Below are the code and all the weights of a small trained network. Each question names an input and a target symbol and asks about switching units off, where a switched-off unit gives its printed mean instead of its output.

import numpy as np


def w(rows, s, z=0):
    codes = np.array(rows[::2]) - 128.0
    scale = np.full(codes.shape[1], s)
    scale[-1] = z or s
    return codes * scale


def f(y):
    return np.maximum(y, 0)


def softmax(a):
    e = np.exp(a - a.max(-1, keepdims=True))
    return e / e.sum(-1, keepdims=True)


def log_softmax(a):
    a = a - a.max(-1, keepdims=True)
    return a - np.log(np.exp(a).sum(-1, keepdims=True))


def net(x, mask):
    ids = ['αγεηλμξπφω'.index(c) for c in x.split()]
    T = len(ids)
    res = E[ids] + P[:T]
    u = 0
    for l in range(3):
        q, k, v = (res @ M[l].T for M in (Q, K, V))
        z = softmax(np.where(np.tri(T) > 0, q @ k.T / 2**0.5, -1e9)) @ v
        res = res + np.where(mask[u], z, O[l][:, -1]) @ O[l][:, :-1]
        u += 1
        y = f(res @ A[l][:, :-1].T + A[l][:, -1])
        res = res + np.where(mask[u : u + 4], y, B[l][:, -1]) @ B[l][:, :-1]
        u += 4
    return log_softmax(res[-1] @ U[:, :-1].T + U[:, -1])


Q, K, V, O, A, B = {}, {}, {}, {}, {}, {}
E = w([
[138,130,194,78],'α',
[179,219,20,80],'γ',
[86,149,166,49],'ε',
[2,43,189,168],'η',
[47,140,134,163],'λ',
[117,82,69,215],'μ',
[144,119,133,118],'ξ',
[180,112,94,128],'π',
[116,180,135,118],'φ',
[61,92,112,203],'ω',
],0.017)
P = w([
[135,129,191,121],'0',
[74,116,54,87],'1',
[160,165,137,83],'2',
[5,110,121,101],'3',
[146,153,103,221],'4',
[98,63,52,148],'5',
],0.011)
Q[0] = w([
[186,213,165,140],'L0H0',
[227,3,184,117],'L0H0',
],0.0061)
K[0] = w([
[126,86,50,14],'L0H0',
[81,1,40,67],'L0H0',
],0.0054)
V[0] = w([
[104,117,152,158],'L0H0',
[245,148,155,138],'L0H0',
],0.012)
O[0] = w([
[73,131,129,141,153],'L0H0',
[56,7,179,175,1],'L0H0',
],0.012,0.0039)
A[0] = w([
[62,152,136,42,171],'L0N0',
[127,235,122,124,252],'L0N1',
[134,133,151,2,244],'L0N2',
[153,165,137,200,192],'L0N3',
],0.0094,0.0029)
B[0] = w([
[42,65,50,254,206],'L0N0',
[143,185,201,160,254],'L0N1',
[120,182,114,178,215],'L0N2',
[140,172,227,83,165],'L0N3',
],0.0081,0.0095)
Q[1] = w([
[2,127,141,68],'L1H0',
[13,159,34,167],'L1H0',
],0.01)
K[1] = w([
[1,144,44,155],'L1H0',
[106,185,135,182],'L1H0',
],0.0062)
V[1] = w([
[25,253,124,92],'L1H0',
[26,213,73,177],'L1H0',
],0.0053)
O[1] = w([
[174,144,121,155,230],'L1H0',
[251,102,97,154,248],'L1H0',
],0.012,0.011)
A[1] = w([
[1,128,166,77,4],'L1N0',
[169,203,93,32,6],'L1N1',
[94,106,155,170,237],'L1N2',
[127,152,62,216,156],'L1N3',
],0.0079,0.0032)
B[1] = w([
[2,153,92,155,134],'L1N0',
[133,30,131,191,150],'L1N1',
[104,116,53,220,145],'L1N2',
[206,137,139,14,252],'L1N3',
],0.0066,0.016)
Q[2] = w([
[87,3,136,138],'L2H0',
[106,206,176,212],'L2H0',
],0.0053)
K[2] = w([
[254,213,17,74],'L2H0',
[76,123,99,93],'L2H0',
],0.0079)
V[2] = w([
[131,182,185,56],'L2H0',
[197,179,86,1],'L2H0',
],0.0072)
O[2] = w([
[132,160,170,1,9],'L2H0',
[82,212,72,55,255],'L2H0',
],0.0091,0.0013)
A[2] = w([
[162,141,155,246,156],'L2N0',
[125,111,199,79,3],'L2N1',
[80,97,54,211,158],'L2N2',
[116,2,155,165,129],'L2N3',
],0.0087,0.003)
B[2] = w([
[16,45,75,120,250],'L2N0',
[71,123,130,170,128],'L2N1',
[176,66,58,50,184],'L2N2',
[149,72,228,2,190],'L2N3',
],0.0055,0.014)
U = w([
[192,64,154,105,156],'α',
[32,153,95,118,161],'γ',
[90,172,139,120,6],'ε',
[93,234,237,126,32],'η',
[143,178,255,90,10],'λ',
[168,69,17,118,217],'μ',
[52,108,221,195,111],'ξ',
[108,70,195,131,83],'π',
[89,156,178,244,253],'φ',
[139,154,249,74,200],'ω',
],0.0053,0.0032)

Each question gives the input, a string of symbols that net reads in full, and the target symbol t.
The units are the heads (2 rows each of Q, K, V and O) and the neurons (one row each of A and B). Each row of codes is followed by its name. A weight is (code - 128) times the scale printed after its matrix; where a second scale follows, it is the last column's (O, A, B and U).
mask holds one flag per unit, layer by layer, with each layer's heads first. A switched-off unit (its flag False) gives its mean, the last column of its rows in O or B, instead of its output. The means were averaged over made-up inputs and are rounded, as every weight is.
A unit's drop is (log p(t) with every unit on - log p(t) with that unit switched off) / (log p(t) with every unit on - log p(t) with every unit switched off).
The circuit of an input: a set's keep is (log p(t) with only the set's units on - log p(t) with every unit switched off) / (log p(t) with every unit on - log p(t) with every unit switched off). Starting from the 12 units with the biggest drops (on a tie, the unit counted first), units are removed one at a time, each time the one whose removal leaves the highest keep (on an exact tie, the one counted first), for as long as the keep stays at least 0.8.
circuit, biggest first: the units of the circuit, biggest drop first
most important unit: the unit with the biggest drop
k most important neurons: the k neurons with the biggest drops, biggest first
k most important neurons of layer l: the k neurons of layer l with the biggest drops, biggest first
input η ε α, target η: circuit, biggest first : [L0H0, L2H0, L0N1, L1H0]
input ξ π φ η, target μ: circuit, biggest first : [L2N2, L0N0, L1N2]
input μ γ π α, target μ: most important unit : L0N0
input α μ γ η λ γ, target α: circuit, biggest first : [L0H0, L1H0, L2H0, L1N3]
input π ε π λ, target μ: circuit, biggest first : [L0N0, L2N2, L1H0]
input η η η ε λ, target η: circuit, biggest first : [L0H0, L0N1]
input π π ω π α, target π: 3 most important neurons : [L1N3, L2N3, L1N0]
input ξ α α ε, target μ: 2 most important neurons of layer 0 : [L0N0, L0N1]
input π ξ μ φ π, target π: 3 most important neurons of layer 1 : [L1N3, L1N0, L1N2]
input α π φ ε η, target α: 2 most important neurons : [L2N3, L0N0]
input π φ φ, target π: 3 most important neurons : [L1N3, L2N3, L2N0]
input μ φ λ α, target μ: 2 most important neurons : [L0N0, L2N0]
input ξ ε ω ε α, target ξ: 2 most important neurons : [L1N3, L2N0]
input α φ η ξ γ, target α: most important unit : L2H0
input π ω π π α, target π: 3 most important neurons of layer 2 : [L2N3, L2N0, L2N2]
input α ω α α μ, target α: 2 most important neurons : [L2N3, L1N3]
input π λ α π ω, target π: 3 most important neurons of layer 0 : [L0N3, L0N0, L0N2]
input φ η ξ ω φ, target φ: 2 most important neurons of layer 2 : [L2N3, L2N2]
input π η γ ω φ, target π: 2 most important neurons : [L1N3, L2N3]
input φ γ μ η ξ, target φ: most important unit : L1H0
input π α η ξ ξ, target π: 2 most important neurons : [L1N3, L2N3]
